Below are the code and all the weights of a small trained network. Each question names an input and a target symbol and asks about switching units off, where a switched-off unit gives its printed mean instead of its output.

import numpy as np


def w(rows, s, z=0):
    codes = np.array(rows[::2]) - 128.0
    scale = np.full(codes.shape[1], s)
    scale[-1] = z or s
    return codes * scale


def f(y):
    return np.maximum(y, 0)


def softmax(a):
    e = np.exp(a - a.max(-1, keepdims=True))
    return e / e.sum(-1, keepdims=True)


def log_softmax(a):
    a = a - a.max(-1, keepdims=True)
    return a - np.log(np.exp(a).sum(-1, keepdims=True))


def net(x, mask):
    ids = ['βγδεζηθλμξπψω'.index(c) for c in x.split()]
    T = len(ids)
    res = E[ids] + P[:T]
    u = 0
    for l in range(2):
        q, k, v = (res @ M[l].T for M in (Q, K, V))
        z = softmax(np.where(np.tri(T) > 0, q @ k.T / 3**0.5, -1e9)) @ v
        res = res + np.where(mask[u], z, O[l][:, -1]) @ O[l][:, :-1]
        u += 1
        y = f(res @ A[l][:, :-1].T + A[l][:, -1])
        res = res + np.where(mask[u : u + 8], y, B[l][:, -1]) @ B[l][:, :-1]
        u += 8
    return log_softmax(res[-1] @ U[:, :-1].T + U[:, -1])


Q, K, V, O, A, B = {}, {}, {}, {}, {}, {}
E = w([
[144,140,126,68,194,181,106,71,168,191,208,175],'β',
[68,17,98,254,160,109,94,65,45,212,8,84],'γ',
[99,242,106,91,137,190,181,169,140,126,136,86],'δ',
[183,250,82,68,152,87,132,73,88,249,147,183],'ε',
[94,49,122,73,105,199,181,225,228,85,233,32],'ζ',
[126,125,166,98,41,58,140,105,210,181,119,210],'η',
[194,155,156,252,182,144,179,156,95,97,51,215],'θ',
[88,118,90,115,8,96,167,168,77,93,53,120],'λ',
[183,129,83,56,47,185,213,91,106,87,171,143],'μ',
[92,71,51,44,80,76,98,90,129,247,183,83],'ξ',
[91,196,69,125,131,88,101,216,110,211,108,206],'π',
[193,83,252,220,169,163,87,221,168,155,198,57],'ψ',
[37,39,86,191,179,91,34,245,177,245,168,105],'ω',
],0.0052)
P = w([
[89,142,154,140,88,86,95,124,107,92,137,125],'0',
[208,147,71,139,129,68,181,173,221,187,16,42],'1',
[114,118,140,122,76,190,120,147,86,172,149,203],'2',
[86,125,136,158,173,75,116,124,131,120,179,124],'3',
[190,120,88,182,155,82,198,198,208,177,77,56],'4',
[91,91,155,135,65,225,142,189,61,219,167,253],'5',
[108,123,130,136,161,89,106,117,131,127,164,116],'6',
[186,109,103,159,139,90,226,221,211,191,73,51],'7',
],0.0069)
Q[0] = w([
[199,83,70,152,116,124,242,223,214,220,125,117],'0.h1',
[58,69,133,126,34,181,168,254,121,251,209,224],'0.h1',
[230,118,76,207,184,74,211,131,181,155,52,83],'0.h1',
],0.0071)
K[0] = w([
[72,39,210,143,76,255,149,211,41,184,208,211],'0.h1',
[120,17,144,196,195,183,137,207,127,137,142,107],'0.h1',
[109,182,154,92,62,171,124,106,51,181,144,232],'0.h1',
],0.0084)
V[0] = w([
[99,55,185,80,138,201,136,175,184,69,244,78],'0.h1',
[50,158,28,72,117,150,176,173,106,109,124,114],'0.h1',
[201,147,117,24,74,158,254,32,124,85,123,146],'0.h1',
],0.0068)
O[0] = w([
[192,86,2,87,156,137,111,195,173,4,148,122,55],'0.h1',
[144,141,7,195,40,180,172,18,229,153,174,129,142],'0.h1',
[219,76,152,27,134,159,206,47,142,189,64,146,6],'0.h1',
],0.0055,0.0023)
A[0] = w([
[57,115,206,183,43,152,107,141,30,117,90,254,232],'0.n1',
[102,215,133,198,119,50,116,187,184,109,150,48,237],'0.n2',
[123,212,153,142,146,207,97,137,54,140,210,200,239],'0.n3',
[70,136,127,73,119,97,50,93,134,187,241,192,163],'0.n4',
[123,91,95,169,17,219,158,100,130,200,141,187,253],'0.n5',
[61,12,121,159,99,94,60,102,76,126,154,84,231],'0.n6',
[221,77,18,122,170,116,163,175,206,82,93,37,76],'0.n7',
[182,99,129,67,122,102,212,171,189,224,54,73,205],'0.n8',
],0.0061,0.0018)
B[0] = w([
[94,120,210,124,109,131,113,175,130,118,41,251,251],'0.n1',
[75,170,134,187,90,78,142,196,165,112,135,44,255],'0.n2',
[149,168,136,98,208,200,103,185,74,134,112,227,204],'0.n3',
[51,118,47,42,177,121,32,104,170,185,150,201,195],'0.n4',
[89,120,86,147,66,207,158,127,150,180,118,201,223],'0.n5',
[21,52,149,132,101,97,61,115,61,118,145,65,192],'0.n6',
[179,141,98,115,135,115,54,119,235,127,3,182,203],'0.n7',
[186,77,152,119,129,121,207,181,112,193,41,107,237],'0.n8',
],0.0052,0.0056)
Q[1] = w([
[87,186,144,48,166,106,51,90,68,107,202,136],'1.h1',
[138,123,133,108,107,143,127,131,93,77,174,139],'1.h1',
[73,138,199,97,37,253,133,225,56,214,44,250],'1.h1',
],0.0067)
K[1] = w([
[140,194,126,116,223,30,136,25,145,152,138,88],'1.h1',
[177,186,192,198,58,2,200,109,217,96,15,27],'1.h1',
[131,98,127,208,183,141,137,128,124,133,104,145],'1.h1',
],0.0063)
V[1] = w([
[152,141,120,177,198,151,159,101,76,92,126,112],'1.h1',
[109,96,88,73,188,143,71,88,118,162,171,125],'1.h1',
[159,253,142,126,188,157,155,144,146,125,143,147],'1.h1',
],0.0077)
O[1] = w([
[165,112,123,181,108,189,71,96,113,181,115,149,3],'1.h1',
[78,183,178,50,124,103,52,21,142,124,97,109,74],'1.h1',
[212,215,112,117,111,151,114,223,125,254,53,92,92],'1.h1',
],0.0065,0.0075)
A[1] = w([
[65,114,224,134,189,169,3,74,46,83,190,168,205],'1.n1',
[67,73,129,146,95,51,109,91,171,24,222,35,125],'1.n2',
[200,160,156,56,107,197,131,150,122,224,33,144,92],'1.n3',
[129,165,244,203,127,97,222,156,69,158,164,23,251],'1.n4',
[202,30,125,117,218,135,193,200,105,116,96,172,224],'1.n5',
[198,83,24,196,72,192,196,118,152,187,135,151,190],'1.n6',
[111,113,220,81,162,61,157,96,168,115,67,165,212],'1.n7',
[139,240,28,193,110,107,88,162,189,100,127,59,186],'1.n8',
],0.0054,0.0024)
B[1] = w([
[169,51,67,146,222,219,42,89,142,154,45,64,213],'1.n1',
[185,142,233,153,47,76,103,74,126,148,199,131,216],'1.n2',
[201,147,249,153,89,80,53,69,54,205,116,58,217],'1.n3',
[82,77,112,63,133,224,247,142,27,108,173,11,221],'1.n4',
[255,42,106,108,179,78,95,162,104,76,166,149,254],'1.n5',
[178,50,94,195,68,186,134,42,180,167,223,144,210],'1.n6',
[75,121,152,39,182,84,179,113,153,88,61,187,222],'1.n7',
[103,216,100,160,80,228,77,128,200,159,104,104,207],'1.n8',
],0.0057,0.0071)
U = w([
[195,70,151,71,147,82,71,31,133,142,157,124,20],'β',
[138,102,54,108,201,222,71,64,198,68,13,158,129],'γ',
[175,222,201,138,42,120,111,124,181,80,222,140,175],'δ',
[105,113,209,144,127,152,135,43,41,169,49,59,28],'ε',
[159,72,10,131,132,149,214,83,166,94,248,165,209],'ζ',
[71,160,211,77,142,53,162,110,201,103,103,210,140],'η',
[177,121,176,253,65,115,28,122,127,184,145,144,30],'θ',
[45,118,167,145,27,101,233,119,43,80,178,149,125],'λ',
[170,86,157,135,114,196,139,139,62,137,225,39,32],'μ',
[28,190,42,88,83,251,200,106,145,181,140,79,251],'ξ',
[150,236,142,68,143,81,60,123,106,160,40,128,101],'π',
[170,87,112,38,241,67,155,227,53,55,106,124,218],'ψ',
[46,185,25,191,158,104,84,221,156,109,77,147,153],'ω',
],0.006,0.002)

Each question gives the input, a string of symbols that net reads in full, and the target symbol t.
The units are the heads (3 rows each of Q, K, V and O) and the neurons (one row each of A and B). Each row of codes is followed by its name. A weight is (code - 128) times the scale printed after its matrix; where a second scale follows, it is the last column's (O, A, B and U).
mask holds one flag per unit, layer by layer, with each layer's heads first. A switched-off unit (its flag False) gives its mean, the last column of its rows in O or B, instead of its output. The means were averaged over made-up inputs and are rounded, as every weight is.
A unit's drop is (log p(t) with every unit on - log p(t) with that unit switched off) / (log p(t) with every unit on - log p(t) with every unit switched off).
The circuit of an input: a set's keep is (log p(t) with only the set's units on - log p(t) with every unit switched off) / (log p(t) with every unit on - log p(t) with every unit switched off). Starting from the 12 units with the biggest drops (on a tie, the unit counted first), units are removed one at a time, each time the one whose removal leaves the highest keep (on an exact tie, the one counted first), for as long as the keep stays at least 0.8.
circuit, biggest first: the units of the circuit, biggest drop first
most important unit: the unit with the biggest drop
k most important neurons: the k neurons with the biggest drops, biggest first
k most important neurons of layer l: the k neurons of layer l with the biggest drops, biggest first
input ψ λ γ δ β ζ η ζ, target γ: most important unit => 0.n7
input ξ ε η γ, target ε: circuit, biggest first => [1.n1; 0.n6; 1.n5; 0.h1]
input θ λ ω η ε ζ π β, target γ: circuit, biggest first => [0.h1; 0.n7]
input μ λ λ γ ζ ψ θ θ, target ω: 2 most important neurons => [0.n7; 1.n8]
input λ ω θ δ ξ ζ ψ θ, target γ: circuit, biggest first => [0.h1; 0.n7]
input π η ω ε β η μ μ, target ψ: circuit, biggest first => [0.n8; 0.h1; 1.n5]
input π ζ θ η ζ η, target ζ: circuit, biggest first => [0.h1; 1.n6]
input η λ ω θ λ ξ ψ, target μ: circuit, biggest first => [1.n4; 0.n7; 0.n1; 1.n7]
input ζ δ π, target ζ: 2 most important neurons => [0.n7; 1.n6]
input ζ ω γ, target γ: circuit, biggest first => [1.n1; 1.h1; 0.n2; 0.n6]
input ψ β δ λ δ γ ω, target θ: 2 most important neurons of layer 1 => [1.n2; 1.n7]
input η λ ψ η λ, target ω: 4 most important neurons => [0.n7; 1.n8; 0.n2; 1.n3]
input λ η ω ε η ε β ξ, target ε: 3 most important neurons => [0.n3; 0.n8; 1.n3]
input ξ θ π γ η, target ξ: most important neuron of layer 0 => [0.n1]
input λ π λ π η, target ζ: 2 most important neurons => [0.n1; 1.n6]
input ε π η π π ζ λ λ, target γ: 2 most important neurons => [0.n7; 1.n8]
input η η π θ η δ β ξ, target θ: 2 most important neurons => [0.n7; 1.n3]
input ε γ ω β, target γ: 2 most important neurons => [1.n1; 0.n4]
input η θ μ ξ λ λ, target θ: 4 most important neurons of layer 0 => [0.n8; 0.n7; 0.n2; 0.n4]
input μ λ ξ θ π λ, target θ: most important unit => 1.h1
input π η ξ, target ξ: 3 most important neurons of layer 1 => [1.n5; 1.n2; 1.n3]
input π β λ θ ε, target ζ: 2 most important neurons of layer 0 => [0.n1; 0.n5]
input ε λ π η ξ η, target η: 2 most important neurons of layer 0 => [0.n1; 0.n4]
input ψ η θ ξ, target β: 2 most important neurons of layer 1 => [1.n2; 1.n1]
input ζ λ δ ξ ψ, target θ: 3 most important neurons => [0.n7; 1.n3; 1.n6]
input γ ε ξ β ξ η λ, target λ: 4 most important neurons of layer 0 => [0.n7; 0.n3; 0.n1; 0.n4]
